Here is a tiny trained network, its code and every weight. The questions are about switching its units off for an input and a class, where a switched-off unit gives its printed mean instead of its output.

import numpy as np


def w(rows, s, z=0):
    codes = np.array(rows[::2]) - 128.0
    scale = np.full(codes.shape[1], s)
    scale[-1] = z or s
    return codes * scale


def norm(h):
    return h / np.sqrt((h * h).mean(-1, keepdims=True) + 1e-5)


def f(y):
    return y / 2 * (1 + np.tanh(0.7978845608 * (y + 0.044715 * y**3)))


def log_softmax(a):
    a = a - a.max(-1, keepdims=True)
    return a - np.log(np.exp(a).sum(-1, keepdims=True))


def net(x, mask):
    res = np.array(x, float).reshape(1, 5) / 4 @ E
    u = 0
    for l in range(3):
        y = f(norm(res) @ A[l][:, :-1].T + A[l][:, -1])
        res = res + np.where(mask[u : u + 6], y, B[l][:, -1]) @ B[l][:, :-1]
        u += 6
    return log_softmax(norm(res)[-1] @ U[:, :-1].T + U[:, -1])


A, B = {}, {}
E = w([
[157,110,69,114,216,223,139,136,136,166],'x0',
[126,69,122,95,1,134,178,12,132,164],'x1',
[54,140,121,159,125,137,212,98,186,118],'x2',
[120,182,164,108,164,47,129,65,101,195],'x3',
[193,135,188,171,131,174,137,117,190,179],'x4',
],0.0081)
A[0] = w([
[82,106,171,123,76,104,135,179,148,133,108],'L0N1',
[148,90,1,52,165,70,189,139,140,65,7],'L0N2',
[78,112,152,140,100,205,116,159,164,116,72],'L0N3',
[90,138,112,145,83,104,206,103,171,157,191],'L0N4',
[127,92,41,125,202,177,141,95,114,174,94],'L0N5',
[117,129,91,167,110,206,146,151,83,134,27],'L0N6',
],0.0078,0.0021)
B[0] = w([
[81,118,135,154,130,188,82,160,114,124,171],'L0N1',
[155,165,49,74,86,2,184,161,108,84,203],'L0N2',
[165,245,103,137,122,33,177,145,147,153,165],'L0N3',
[110,132,136,122,195,130,147,229,135,128,254],'L0N4',
[40,89,243,174,90,44,68,142,124,124,228],'L0N5',
[136,105,185,253,50,216,106,107,106,122,147],'L0N6',
],0.009,0.0042)
A[1] = w([
[128,34,136,35,41,179,206,135,66,183,114],'L1N1',
[219,73,150,185,153,116,132,157,253,192,95],'L1N2',
[169,109,98,143,101,193,139,163,145,54,73],'L1N3',
[110,32,193,80,82,137,157,130,108,89,182],'L1N4',
[167,142,135,164,191,83,91,159,131,34,53],'L1N5',
[104,190,129,35,214,73,182,98,194,184,12],'L1N6',
],0.0075,0.0011)
B[1] = w([
[175,110,71,140,171,127,125,129,223,127,225],'L1N1',
[139,162,157,78,140,28,152,138,97,63,254],'L1N2',
[184,211,96,171,67,158,88,83,87,217,164],'L1N3',
[127,106,169,121,188,137,63,161,173,175,203],'L1N4',
[81,152,124,129,189,129,149,127,245,132,240],'L1N5',
[179,147,72,168,137,154,84,136,99,116,240],'L1N6',
],0.011,0.0047)
A[2] = w([
[114,157,178,138,145,67,142,194,175,34,211],'L2N1',
[144,147,103,131,212,74,85,74,56,209,99],'L2N2',
[70,121,67,136,22,158,77,158,100,71,176],'L2N3',
[142,178,78,142,150,90,225,150,178,103,148],'L2N4',
[146,52,171,169,157,139,20,157,84,173,251],'L2N5',
[148,197,124,255,68,99,109,171,158,131,81],'L2N6',
],0.0071,0.0021)
B[2] = w([
[137,16,125,99,119,190,166,99,77,142,247],'L2N1',
[148,142,118,222,49,187,103,100,91,103,171],'L2N2',
[174,160,255,200,84,103,148,90,116,80,149],'L2N3',
[183,153,61,74,94,159,99,170,90,198,200],'L2N4',
[10,74,110,105,5,185,127,194,117,134,170],'L2N5',
[65,83,138,169,95,86,62,42,109,111,182],'L2N6',
],0.0089,0.011)
U = w([
[126,189,114,245,86,119,105,85,96,146,146],'0',
[27,72,198,130,125,97,152,128,122,165,112],'1',
[134,86,101,115,112,148,137,147,78,176,181],'2',
[143,130,95,118,194,108,130,150,204,167,135],'3',
[179,132,137,69,125,44,184,122,65,89,110],'4',
[101,171,126,90,111,174,175,79,114,151,3],'5',
],0.012,0.0047)

Each question gives the input, the list of numbers given to net, and the class t.
The units are the neurons (one row each of A and B). Each row of codes is followed by its name. A weight is (code - 128) times the scale printed after its matrix; where a second scale follows, it is the last column's (A, B and U).
mask holds one flag per neuron, layer by layer. A switched-off neuron (its flag False) gives its mean, the last column of its row in B, instead of its output. The means were averaged over made-up inputs and are rounded, as every weight is.
A unit's drop is (log p(t) with every unit on - log p(t) with that unit switched off) / (log p(t) with every unit on - log p(t) with every unit switched off).
The circuit of an input: a set's keep is (log p(t) with only the set's units on - log p(t) with every unit switched off) / (log p(t) with every unit on - log p(t) with every unit switched off). Starting from the 12 units with the biggest drops (on a tie, the unit counted first), units are removed one at a time, each time the one whose removal leaves the highest keep (on an exact tie, the one counted first), for as long as the keep stays at least 0.8.
circuit, biggest first: the units of the circuit, biggest drop first
unit that matters most: the unit with the biggest drop
k most important neurons: the k neurons with the biggest drops, biggest first
k most important neurons of layer l: the k neurons of layer l with the biggest drops, biggest first
input [-6,2,2,-7,-5], class 0: circuit, biggest first	(L1N3; L2N3)
input [4,-6,-2,7,-5], class 0: 4 most important neurons of layer 1	(L1N6; L1N2; L1N1; L1N4)
input [8,-7,8,-6,6], class 1: circuit, biggest first	(L0N5; L1N1)
input [0,-7,-1,-1,-5], class 3: circuit, biggest first	(L1N5)
input [0,8,-2,-4,-8], class 3: 2 most important neurons	(L1N1; L1N4)
input [-3,0,-6,-7,-1], class 0: 2 most important neurons	(L1N3; L0N5)
input [-6,0,4,5,8], class 4: circuit, biggest first	(L1N2; L0N5; L0N4)
input [-1,5,1,8,-6], class 0: circuit, biggest first	(L2N2; L1N6)
input [-4,1,-1,5,6], class 4: 3 most important neurons of layer 0	(L0N5; L0N3; L0N2)
input [7,-2,0,-4,6], class 1: 2 most important neurons	(L0N5; L0N6)
input [7,-7,-3,-7,2], class 0: circuit, biggest first	(L1N3; L0N6)
input [-3,5,-2,7,-5], class 0: 3 most important neurons	(L2N2; L2N1; L0N5)
input [-8,5,-7,-5,-1], class 1: circuit, biggest first	(L1N4; L2N4)
input [1,8,-5,-2,6], class 3: unit that matters most	L1N1
input [7,7,-2,-3,2], class 1: 3 most important neurons of layer 0	(L0N5; L0N6; L0N2)
input [-2,-3,2,-7,-6], class 0: 2 most important neurons of layer 1	(L1N3; L1N2)
input [-5,-7,8,8,4], class 0: 2 most important neurons of layer 2	(L2N6; L2N2)
input [0,-3,0,-1,-4], class 4: 2 most important neurons of layer 1	(L1N1; L1N4)
input [3,7,2,6,1], class 3: 2 most important neurons of layer 2	(L2N1; L2N6)
input [7,3,-2,4,4], class 1: circuit, biggest first	(L0N5)
input [-2,-4,0,7,8], class 4: 2 most important neurons	(L1N2; L1N3)
input [-8,-3,-3,-5,-8], class 1: 3 most important neurons of layer 2	(L2N4; L2N1; L2N2)
input [1,4,3,5,1], class 0: 2 most important neurons of layer 1	(L1N6; L1N5)
input [7,8,-5,0,0], class 3: 2 most important neurons	(L1N1; L2N1)
input [8,-1,-5,3,8], class 1: 2 most important neurons	(L0N5; L0N2)
input [0,-6,0,-7,-8], class 4: 3 most important neurons of layer 1	(L1N6; L1N1; L1N4)
input [-1,2,4,5,6], class 4: unit that matters most	L1N2
input [2,4,0,-5,1], class 0: 3 most important neurons	(L0N6; L1N3; L0N3)
input [5,6,1,-2,2], class 3: 3 most important neurons	(L1N1; L0N1; L2N6)
input [0,-3,1,-6,7], class 4: 2 most important neurons	(L1N2; L0N3)
